Every row comes from one small tree of marks. Brackets hold a mark, then the marks that hang from it, in the order of their numbers. Every link used is in the known rows. Which tree was each row made from?
Each row is shifted at random along 3 fixed directions that mean nothing.
Known rows:
[q800 [q431 [q669 [q615 q466]]] q852]: [ 577  259 -133  -34   23  325  149   24  262  -94 -149 -326  -62  117
  222 -200  -16  383 -207 -326 -136  -12 -490  179 -120  270 -138  209
 -127  -20  289 -340   56 -261  114  -36  141  333 -194   89  357   92
  192 -116  427  -22  198]
[q313 [q62 q547] [q221 q466] [q366 q669]]: [ 475   50 -152   86 -141  281  387 -282  490 -740   11 -492 -221  -96
  134  -65  -90  136  -73 -251 -370  -16 -627  -76 -286 -301 -359  -81
  114  133 -159 -497  205 -153 -210   -7  287  429 -321   77  249  357
  242 -301  -88   32   58]
[q800 [q415 [q547 q349 q852]]]: [ 222  119   77  234  140   91  299   39  162   38   42 -112  -60  -30
  179  -96  -36  152   79   75 -278 -142 -187  255 -140   -6   36  209
  -40   90    0 -322   30  114 -171 -150   -7  311 -201   88  305   63
   86   -4  130  -70  314]
[q615 q349 q466 [q800 q415 [q431 q221] [q852 q547]]]: [ 210   70 -234  -51   85  -47  176 -176   -9  -51 -213 -223  -91   71
  265   19 -307   62  159   12 -223 -284 -190  154 -168  -23  -47   22
   93  151    1   -5    4 -200 -192 -396  118  226 -236    1   35  -17
   33  201  234  -24   -7]
[q615 q349 [q800 q431 [q852 q547]]]: [  28  -46 -109   -4   26   35  225  -31   54  -71 -156 -282  -51   60
   23  197 -204  -32  160  -77 -258 -407  -31   53 -106 -125  -60  -45
  229  314  -59  -73   96 -115 -316 -307  136  201  -79 -150  158  -67
  -33   94  100  -79  -29]
[q669 q431 [q615 q349]]: [ 150    9  -34   20  -49  270   99 -196  132  -33  -37 -177 -154 -131
   61  112   22   59   50 -156 -242 -134   18   81  -94 -125 -162   -4
   89  239  -20 -122   87 -116  -85  -97   64  172  -81  -18   67 -135
   43  156   38 -116  -86]
[q221 q466 [q669 q62 q313 q431]]: [ 539  201  -70  144   14  428   11  -66  290  -16   93 -121  -37 -181
  267 -188  200  431  -53 -333  -96  184 -433  200 -126  249 -145  235
 -106  -95  285 -274   26 -192  405  -92  -54  348 -208  127   43  124
  268  -13  247  -67  116]
[q62 [q547 q349 q466 [q852 q800]]]: [-182   59  102  290  270   36  266   99  104  456    6  325 -223 -208
   80  -30   56  182  420  354 -200 -165  307  207   68  -59   23  187
   78   97   47 -115 -132  151  -20 -148 -166   -6 -168   30  -30 -267
    6  115   37 -262  -56]
[q415 q62 q547 [q800 [q431 q669] q852]]: [  76  109  259   87  133  246  284  246  168  332   21  176 -136  -59
  -11  -74   19  189  111  -16   -3 -224  -89  186   -6  174  -44  227
   94  161  189  -32   13 -100   59   -6 -133  -98   -2 -153  303 -146
  103   50  250 -197  326]
[q547 q466 [q852 [q800 [q415 q62]]]]: [  42   75  140  145  126  -12  373   42  118 -123   15  -64 -103  -18
   -2  129 -212  -74  163   45 -295 -201  -90   56  -79 -143  -11   23
   62  202 -108 -207   19   63 -193 -181  112  224  -71  -58  322  -31
  -41  -63  -12   -5  164]
[q669 q62 [q431 [q800 [q852 q547]]]]: [ 302  -62  -65  161 -149  120  246  -79  182 -529  -77 -481  -56  -15
    1  204 -139  -57 -113 -353 -467 -107 -358  -43 -140  -91 -129 -152
  119  321  -63 -318  142 -166 -197  -87  308  477 -178  103  218   71
   45 -103  126  172    0]
[q221 [q313 q366] [q669 q62 [q615 q349 [q800 q852]]]]: [  82  -40 -115   45  -71  129   39 -272  -24  -98   28 -198  -94 -216
   32  416 -127   51  205  -84 -169 -265  -12  114 -102 -217  -87 -267
  216  440  -49   42   60 -148   38 -184  252  167   37   -4 -158 -116
   61   86  -25  -82 -307]
[q852 [q800 [q415 [q547 q466]] q431]]: [ 409  145  -38   67   83  120  327   17  294 -400  -61 -378   23  112
  140  -40 -118   54  -97 -254 -302 -106 -534   75  -74   87  -68  104
  -47   20  -61 -434  140  -28 -252 -126  219  397 -189  -61  508  300
   48 -201  155  108  361]
[q852 [q547 q466] [q800 [q431 [q221 [q313 q62]]]]]: [ 291   43   15  106   77  176  270   25  349 -135   77  -15 -147    1
   91 -129   -8  233  -69 -208  -47  -81 -374 -164  -14   67 -277  144
  -90  -10   97 -240   -1 -210  100 -182   81   71 -234 -306  244  171
   67 -158  122   53   66]
[q431 q221 q669 q800]: [ 557   35  137   55 -132  356  281   57  367  129   11    6 -274 -116
   44 -179   40  381 -220  -79 -127 -116 -246  -13  -47  120 -199  235
 -162  261  213 -338  -32 -231  195  -59  -21   59 -277   16  362  -56
   62  -52  317  -46   73]
[q615 q349 [q800 q415 q431 [q852 q547]]]: [-121 -163  -83  -61   27 -129  241  -75  -94 -291 -150 -328  -68   77
  -81  554 -291 -274  203  -19 -411 -537  124   -3  -37 -226   53 -279
  298  491 -271   41  168 -127 -441 -416  287  192   78 -237  144 -107
 -192  104  -46   47 -151]
[q221 [q313 q366] q466 [q669 q431 q852]]: [ 533   59 -142  269   30  286   38 -236  254 -290  160 -311  -34 -218
  290  -98   75  344   88 -255 -154   38 -456   88 -346   48 -138  188
  -49   36   79 -243  116  -19  289 -196   76  473 -317  198  -28  241
  237  -86   79  -80   60]
[q800 q415 [q852 q547]]: [ 254   61  101  -18   29  168  197  197  257  -80   36 -173  -20  148
 -104  149   14  100 -171 -264 -193 -215 -208  -18   46  105  -93   -5
  -79  137   60 -280  161 -282 -134 -156  195  121   75 -427  485   29
  -15 -206  223  102  144]
[q800 [q415 [q62 q547]] [q431 [q221 q669]]]: [ 640  155  -73  100   28  284  230  -44  342 -387  -10 -309 -144   27
  198  -54   57  258 -158 -172 -246 -115 -655  182 -166  194  -63  111
 -129   19   67 -486  201 -160   27 -110  164  291 -121  -66  383  430
  156 -165  175   43  355]
[q415 [q62 q669] [q547 q349 q466 q852]]: [ 115  114  104  243  137  124  349   36  187  -60   57   -4 -184 -128
   58   31  -90   71  114   93 -251 -133 -168  198 -197 -161   -9  146
   35  131  -70 -371   80  242 -207   32   42  309  -98  140  358   45
   98  -84  -23  -90  366]
[q62 [q547 q466] [q669 [q431 q800]]]: [ 290   92  -17  112   12  313  186  -14  302   33  -20   79 -301 -223
  -22  101  177  206   12  -73 -252    2  -36   90   38   19 -107   18
  -79  159   29 -315   73 -106   31   70   61   66  -26   28  141  -83
   69  -51  117  -66  -35]
[q800 q415 [q431 q221 q669] q852]: [ 466  106   15   70   60  216  233   76  209  -78  -89 -205 -182  108
  153  -62   31  327 -100 -120 -221 -192 -332  202  -29  354   -2  213
 -101  120  180 -200   74 -280  126 -212   94  190 -175    8  305   60
   85  -30  384   43  120]
[q62 [q669 [q313 q366] [q431 q221]]]: [ 121 -148  -24  178  -98  251  195 -300  154 -342  -19 -183 -354 -287
  -44  351   27  -88  171  -85 -424 -138   70    4 -105 -236 -157 -187
  200  355 -187   -1  237 -156 -152  -11  269  220 -106  142 -140 -142
  -30   55  -92  -36 -309]
[q221 [q313 q62 q366] [q669 [q431 [q800 q415]]]]: [  10  -58   16  246  171  171  164 -238   25  206  195  168 -311 -347
  184    9   85  170  444  207 -161  -87  166  165  -56  -33  -93   88
  102  215   31  189 -109 -174  335 -366 -124  -49 -165  112 -417 -147
   50  231  -26 -241 -310]
[q62 [q669 [q313 q366] q431 [q852 q800]]]: [  58    1  -32  195  -19  321  126 -159  139  -11  -52 -130 -189 -245
  -18  162   99   43  264 -245 -253   55   81   37   44  -62 -192 -153
  221  149   27   28   65 -222  -39   70  202  175  -92  134 -175 -254
   52   28  149 -109 -329]
[q62 [q547 q466 q852]]: [ 447  137    2  162  -24  151  316    5  368 -303  -19 -240 -100  -22
   26   48  -26  159 -124 -129 -330  -80 -382   62 -193 -127  -76   61
 -131  137  -62 -536  178   75 -228   38  209  380 -139   -5  476  178
   89 -252   42   44  259]
[q852 [q547 q349 q466] q800]: [   1 -107   22  137   63    5  330   -4  176 -270  -14 -197  -97  -50
  -10  157 -191  -98  110   -8 -383 -268  -75 -100  -72 -236 -111    3
  148  216 -162 -340   60  117 -311 -216  166  339 -206  -80  320   41
 -109 -127  -70   20   60]
[q852 [q547 q349] [q800 [q415 q62] [q431 q221]]]: [ -54  -83   75  119  164   39  312   44   85 -142  -24  -40 -169   16
   63  113 -119  -81  156   48 -278 -331  -50  -16   40   -6  -78   24
  151  162  -78 -115   15  -93 -169 -296   67   90 -134 -219  180   41
 -102   45   45   15   68]
[q366 [q669 [q313 q62 q221] q852]]: [ 206  127   20  103  -45  326  281 -123  232  165   49  -85 -229 -151
   57 -225  117  325   73 -184 -120  114  -96  109  -56   17 -275   58
  148   86  209  -40  -51 -337  201  -42  -68   64 -194   58  -21 -270
  268   73  227 -162 -139]
[q415 [q62 [q547 q349] [q669 q615]] [q800 q431]]: [ 149  273  -10  143  164  405  183   74  237  241  -65  115 -196 -153
  176 -133  211  258  172   34 -156  -50 -138  365    7  153  -77  183
   30  -68  165 -306   -9  -12   41  135 -135   10    9   25  127   29
  230   47  188 -242  264]
[q800 [q415 [q62 q669]] q431]: [ 100  163   89   -4  147  327  253  133  194  143   12   36 -225   -6
  -24   96  124  104  102  -42 -183 -197   -1  213   73  149  -58  109
   22   90   71 -131  116 -236  -29 -127  -31  -48  151 -238  251  -56
   17   -4  129 -141  135]
[q313 q62 [q221 q466 [q669 [q615 q800]]] q366]: [ 190  -35   -2  -21  -21  132  195 -277  270 -282  145 -167 -105 -160
   49  201 -113   19  108 -146 -113 -167 -211 -137 -144 -318 -344 -176
   79  238  -94  -74  122 -194   23 -168  236  116  -98 -203   44   35
   61  -97 -195  -77 -183]
[q431 [q669 q62 [q615 q349] [q852 [q800 q415]]]]: [ 107   69   61  -25  -86  221   67  -57    4  155  -55  -66 -124 -111
   29  222  -16  127   54 -198 -156  -16   53   78  184   38 -120 -192
  116  244  125   -3 -104 -337  108  -46  177   62    6   -5   47 -297
  -14   85  273    8 -279]
[q313 [q221 q466 q669] q366]: [ 155  -92  136  -29   36  216  195  -61  340 -133  212    9 -144 -136
 -107  255   46  103   38 -112  -73 -294  -65 -189  -60 -161 -266  -21
  -18  249  -91 -108  202 -176   48 -197  126   -7  -15 -425  240    4
  -30 -163 -173  -80  -76]
[q313 [q221 q466] [q366 [q669 [q62 q547] q431]]]: [ 163   70   28    7  -25  396  151 -107  383  -75  108  108 -266 -224
  -74  102  247  244  -26 -300  -54   47  -64  -81  119  -43 -352 -127
   52  106   35 -111   89 -345  109  101   99  -85   -7 -263   -7 -103
  165  -88   25  -22 -202]
[q547 q349 q466 [q852 [q800 q415 [q431 [q221 q669]]]]]: [  16   57   28  268  389  -27  227   26    7  337   25  207 -169  -83
  248  -88   29  302  376  312 -130 -246   94  279   47  276  124  334
  -20   12  127  -43 -183   90  251 -429 -174   78 -246   80  -41  -89
   21  200  140 -140   28]
[q800 q415 [q431 [q221 [q669 [q313 q62]]]] [q852 q547]]: [ -28 -119   91   82  166   47  135   46   -1   50   95   79 -197  -27
  -34  300   82   88  161   -8 -152 -261  100   38  123  173   -6  -72
  102  208   72  189   69 -389  216 -364   87  -83   73 -334  -71 -159
  -58   94   90    9 -225]
[q800 [q415 [q62 [q669 q431 q615]]] [q852 q547]]: [ 157   29   66  -26  -11  218   81   78  162 -375   26 -222 -103   68
 -202  476   39  -99 -202 -439 -237 -138 -159  -77   94   21 -108 -321
   30  198  -49 -232  260 -309 -148   51  424  142  313 -385  367    7
  -25 -207  106  201   35]

Write each row's tree:
[ 156  -20    6  142   47  173  118 -173  196 -142  144 -102 -147 -218
  120  136   65  131  165 -103 -219  -95 -115   53 -133  -48 -160   31
   84  144    0  -67  135 -127  191 -257   17  212 -150  -16  -61  -29
   92   57 -104 -118  -94]  [q313 [q221 q466 [q669 q62 q431]]]
[  45   89  132  117  147  191  228  207  201  358   12  112  -37  -23
   35 -136   40  221  123    4 -100 -217  -36  142  -10  111  -87  254
   18   53  176 -196  -63  -31  -19 -125 -156   28 -106 -206  281 -122
  108   15  246 -141  224]  [q415 [q800 [q852 [q547 q349]]]]
[ 356  118  -56  163  -17  403  263  -93  326   36   89 -163 -228 -177
  109 -250   87  363   48  -75 -159  -80 -199  154 -169   -2 -192  237
   83  133  124 -302   29 -109   84 -119  -53  191 -235   77   92   46
  219  -65  151 -198   61]  [q221 [q313 [q366 q669]]]
[ 153  -86   98   42  -14   31  292  111  199 -193   21 -121  -97   12
 -163  252 -129  -10  -96 -119 -298 -290  -82 -132  -42  -95  -82  -37
   -3  371  -76 -258  106 -102 -139 -163  184  176  -41 -229  417  -78
  -75 -151   59  108   41]  [q431 [q800 [q852 [q547 q466]]]]
[  76  -74  120  204  117   59  155  126  148  312   98  200 -195 -142
  107  -77   -4  229  178  209 -162 -272  107   58  -69   93  -51  264
   13  238  136  -20  -39 -170  244 -355 -197  -11 -260  -92  -16 -219
   39  145  150 -161  -65]  [q431 [q221 q466] [q800 [q852 q547]]]
[  89  140   71  149   44  342  240  -39  284  253   85  126 -285 -187
  -24  -96  197  290  112  -31  -69   33   73  117   78  -82 -250   -2
   93  105  151 -160  -52 -236   65  114   15  -90  -30  -81  -41 -195
  183  -32   92 -188 -154]  [q313 [q62 [q547 q852]] [q366 [q669 q615]]]
[ 109    9 -155   64  -12   68  131 -271  -35   90 -121 -137 -248 -203
   96   65 -142   92  189   17 -262 -143  153  186 -118  -71  -68  -61
  274  340   90   57  -13 -158   65 -219   30  172 -184  247 -250 -400
  129  310  146 -168 -248]  [q366 [q669 [q431 q221] [q615 q466 [q800 q852]]]]
[ 328  104 -222  -68 -114  373  172 -415  208 -241 -130 -220 -260 -194
  184  -10 -125   87   50 -250 -216   97 -265    5 -153 -263 -381 -117
   44  149  -22 -172  -36 -258  -97   70  213  238 -217  240  -46   -8
  150   52   89  -50 -198]  [q313 [q62 [q669 [q431 q800] [q615 q349 q466]]] q366]
[  82   93  102   86  108  105  285   -2  165  -66   52   58 -236 -116
    7  161  -17  -19  144  127 -319 -149  -28  175  -64 -131  -18    0
   18  180 -113 -184  134  -41 -135 -102   50   70   46 -129  222  -22
  -13  -31  -50  -76  124]  [q800 [q415 [q62 [q547 q466]]]]
[  40   88   45  206  307   -9  306   40   74  189  -49  138 -155   -3
  199  -85  -22  208  248  191 -198 -217   29  198   55  194   51  279
  -56   39   53  -91 -148   51   54 -308  -99  102 -254   23  104  -89
   12  142  167  -40   62]  [q547 q349 q466 [q852 [q800 q415 [q431 q221]]]]
[ 260 -148   76  108   10   12  184   52  111 -120   78 -123 -145  -32
  -46  265  -70   93  -39    5 -274 -351 -106  -31  -20   84   20  -44
   -1  371    3 -184   93 -215   88 -352  166  126  -63 -189  226  -16
  -69  -41  124   85  -34]  [q431 [q221 q669] [q800 q415 [q852 q547]]]
[ 282  -77   -5   78 -144  250  154 -120  241 -430   38 -288 -161 -181
 -133  457   92  -21  -75 -285 -379 -114 -186  -32  -26 -152 -116 -271
   95  331 -108 -322  282 -141 -120   -9  311  271   79 -117  183   69
  -22 -153 -101   53  -74]  [q221 [q669 [q62 q547] q431]]
[ 107   69   87   61   78  221  282   57  104  164  -22   -7 -207  -35
  -15  -45   35  179   95  -96 -128 -154    4  103  118  223  -86   71
  172  183  159  -39  -68 -285  137 -192  -66  -43  -68 -120  106 -214
   83  116  271  -71   -7]  [q366 [q669 [q852 [q800 [q415 q62] [q431 q221]]]]]
[ 192  234  -40  186  150  333  167   24  364  280   15  127 -192 -159
  262 -305  192  440  231  -41  -44  159 -240  149   38  113 -273  162
  -33 -221  249 -251 -106 -207  215    5 -108   35 -261   18   -3  -25
  296  -64  250 -220  -42]  [q313 [q62 [q547 q349] [q669 [q852 q800]]] [q221 q466]]
